Below is a small trained network, with its code and all its weights. Each question gives an input and a target symbol and asks what happens when units are switched off, that is, made to give their printed mean instead of their output.

import numpy as np


def w(rows, s, z=0):
    codes = np.array(rows[::2]) - 128.0
    scale = np.full(codes.shape[1], s)
    scale[-1] = z or s
    return codes * scale


def f(y):
    return y / 2 * (1 + np.tanh(0.7978845608 * (y + 0.044715 * y**3)))


def softmax(a):
    e = np.exp(a - a.max(-1, keepdims=True))
    return e / e.sum(-1, keepdims=True)


def log_softmax(a):
    a = a - a.max(-1, keepdims=True)
    return a - np.log(np.exp(a).sum(-1, keepdims=True))


def net(x, mask):
    ids = ['γζημστψ'.index(c) for c in x.split()]
    T = len(ids)
    res = E[ids] + P[:T]
    u = 0
    for l in range(2):
        r = res
        for j in range(2):
            rows = slice(2 * j, 2 * j + 2)
            q, k, v = (r @ M[l][rows].T for M in (Q, K, V))
            z = softmax(np.where(np.tri(T) > 0, q @ k.T / 2**0.5, -1e9)) @ v
            o = O[l][rows]
            res = res + np.where(mask[u + j], z, o[:, -1]) @ o[:, :-1]
        u += 2
        y = f(res @ A[l][:, :-1].T + A[l][:, -1])
        res = res + np.where(mask[u : u + 8], y, B[l][:, -1]) @ B[l][:, :-1]
        u += 8
    return log_softmax(res[-1] @ U[:, :-1].T + U[:, -1])


Q, K, V, O, A, B = {}, {}, {}, {}, {}, {}
E = w([
[188,5,155],'γ',
[77,78,96],'ζ',
[193,153,70],'η',
[137,168,106],'μ',
[119,119,152],'σ',
[199,119,165],'τ',
[41,168,160],'ψ',
],0.02)
P = w([
[211,95,36],'0',
[146,190,3],'1',
[158,168,115],'2',
[130,153,121],'3',
[136,136,116],'4',
[132,114,124],'5',
[138,138,127],'6',
[132,137,137],'7',
],0.0041)
Q[0] = w([
[117,57,234],'0.h1',
[155,3,183],'0.h1',
[175,177,45],'0.h2',
[62,65,122],'0.h2',
],0.0066)
K[0] = w([
[121,194,125],'0.h1',
[254,224,33],'0.h1',
[177,119,149],'0.h2',
[173,222,116],'0.h2',
],0.0084)
V[0] = w([
[59,214,166],'0.h1',
[177,201,112],'0.h1',
[74,156,42],'0.h2',
[254,227,230],'0.h2',
],0.0041)
O[0] = w([
[1,236,179,4],'0.h1',
[229,156,65,160],'0.h1',
[191,102,11,123],'0.h2',
[179,180,149,150],'0.h2',
],0.0053,0.0029)
A[0] = w([
[130,59,84,158],'0.n1',
[125,154,201,77],'0.n2',
[111,150,105,200],'0.n3',
[185,81,167,142],'0.n4',
[26,74,112,252],'0.n5',
[253,103,138,119],'0.n6',
[186,136,179,58],'0.n7',
[127,121,133,89],'0.n8',
],0.012,0.0031)
B[0] = w([
[140,148,141,181],'0.n1',
[111,118,61,126],'0.n2',
[222,73,254,139],'0.n3',
[37,102,115,180],'0.n4',
[188,116,127,159],'0.n5',
[59,201,186,251],'0.n6',
[110,144,160,145],'0.n7',
[96,145,111,124],'0.n8',
],0.0071,0.014)
Q[1] = w([
[108,121,252],'1.h1',
[164,20,172],'1.h1',
[16,64,233],'1.h2',
[71,140,214],'1.h2',
],0.015)
K[1] = w([
[140,112,157],'1.h1',
[118,155,110],'1.h1',
[2,101,146],'1.h2',
[81,203,197],'1.h2',
],0.016)
V[1] = w([
[163,177,165],'1.h1',
[133,137,74],'1.h1',
[221,96,121],'1.h2',
[249,106,62],'1.h2',
],0.013)
O[1] = w([
[181,253,25,194],'1.h1',
[253,153,232,67],'1.h1',
[92,189,197,62],'1.h2',
[59,96,253,1],'1.h2',
],0.0061,0.0056)
A[1] = w([
[140,159,167,121],'1.n1',
[82,184,89,68],'1.n2',
[56,131,109,147],'1.n3',
[80,161,110,66],'1.n4',
[87,158,139,62],'1.n5',
[122,178,5,184],'1.n6',
[120,100,149,2],'1.n7',
[164,135,132,96],'1.n8',
],0.011,0.0047)
B[1] = w([
[109,167,101,143],'1.n1',
[166,176,1,155],'1.n2',
[168,144,156,140],'1.n3',
[129,143,65,132],'1.n4',
[69,50,96,127],'1.n5',
[122,114,162,249],'1.n6',
[114,131,28,121],'1.n7',
[158,146,131,128],'1.n8',
],0.0075,0.016)
U = w([
[3,127,117,144],'γ',
[150,105,212,173],'ζ',
[110,178,156,200],'η',
[48,204,168,106],'μ',
[150,141,178,96],'σ',
[77,172,117,2],'τ',
[147,139,159,121],'ψ',
],0.014,0.0052)

Each question gives the input, a string of symbols that net reads in full, and the target symbol t.
The units are the heads (2 rows each of Q, K, V and O) and the neurons (one row each of A and B). Each row of codes is followed by its name. A weight is (code - 128) times the scale printed after its matrix; where a second scale follows, it is the last column's (O, A, B and U).
mask holds one flag per unit, layer by layer, with each layer's heads first. A switched-off unit (its flag False) gives its mean, the last column of its rows in O or B, instead of its output. The means were averaged over made-up inputs and are rounded, as every weight is.
A unit's drop is (log p(t) with every unit on - log p(t) with that unit switched off) / (log p(t) with every unit on - log p(t) with every unit switched off).
The circuit of an input: a set's keep is (log p(t) with only the set's units on - log p(t) with every unit switched off) / (log p(t) with every unit on - log p(t) with every unit switched off). Starting from the 12 units with the biggest drops (on a tie, the unit counted first), units are removed one at a time, each time the one whose removal leaves the highest keep (on an exact tie, the one counted first), for as long as the keep stays at least 0.8.
units of the circuit, in order: the units of the circuit, biggest drop first
most important unit: the unit with the biggest drop
top k neurons: the k neurons with the biggest drops, biggest first
k most important neurons of layer l: the k neurons of layer l with the biggest drops, biggest first
heads that matter: for each layer, one digit per head in row order, 1 if its drop is at least 0.15 and else 0, layers parted by /
drop of u: that unit's drop, to one decimal
input η η ψ γ, target γ: top 2 neurons	[0.n6, 0.n4]
input ψ τ γ η η γ σ, target ψ: units of the circuit, in order	[1.h2]
input ζ γ μ, target ζ: heads that matter	00 / 10
input η τ ψ, target η: units of the circuit, in order	[0.n4, 1.h2]
input ζ σ σ, target ζ: units of the circuit, in order	[0.n6, 1.h1, 1.n2]
input η γ ζ η γ σ, target ψ: units of the circuit, in order	[0.n6, 1.h2, 0.n4]
input γ η η η η τ, target τ: heads that matter	00 / 01
input η μ η, target μ: 2 most important neurons of layer 0	[0.n4, 0.n3]
input γ η μ η ψ τ η ψ, target τ: top 2 neurons	[0.n6, 1.n2]
input ζ η γ μ, target ζ: top 3 neurons	[0.n6, 1.n2, 0.n4]
input γ γ μ η, target γ: top 3 neurons	[0.n6, 0.n4, 0.n5]
input ζ η η σ η, target μ: top 2 neurons	[0.n4, 1.n1]
input γ γ γ γ η, target γ: top 2 neurons	[0.n4, 0.n6]
input τ η η μ η ζ ζ, target ζ: most important unit	0.n6
input μ γ η η η γ γ, target γ: drop of 1.h1	0.2
input η η ψ, target η: drop of 0.n5	0.1
input η η η τ η η η ψ, target τ: drop of 0.h1	0.2
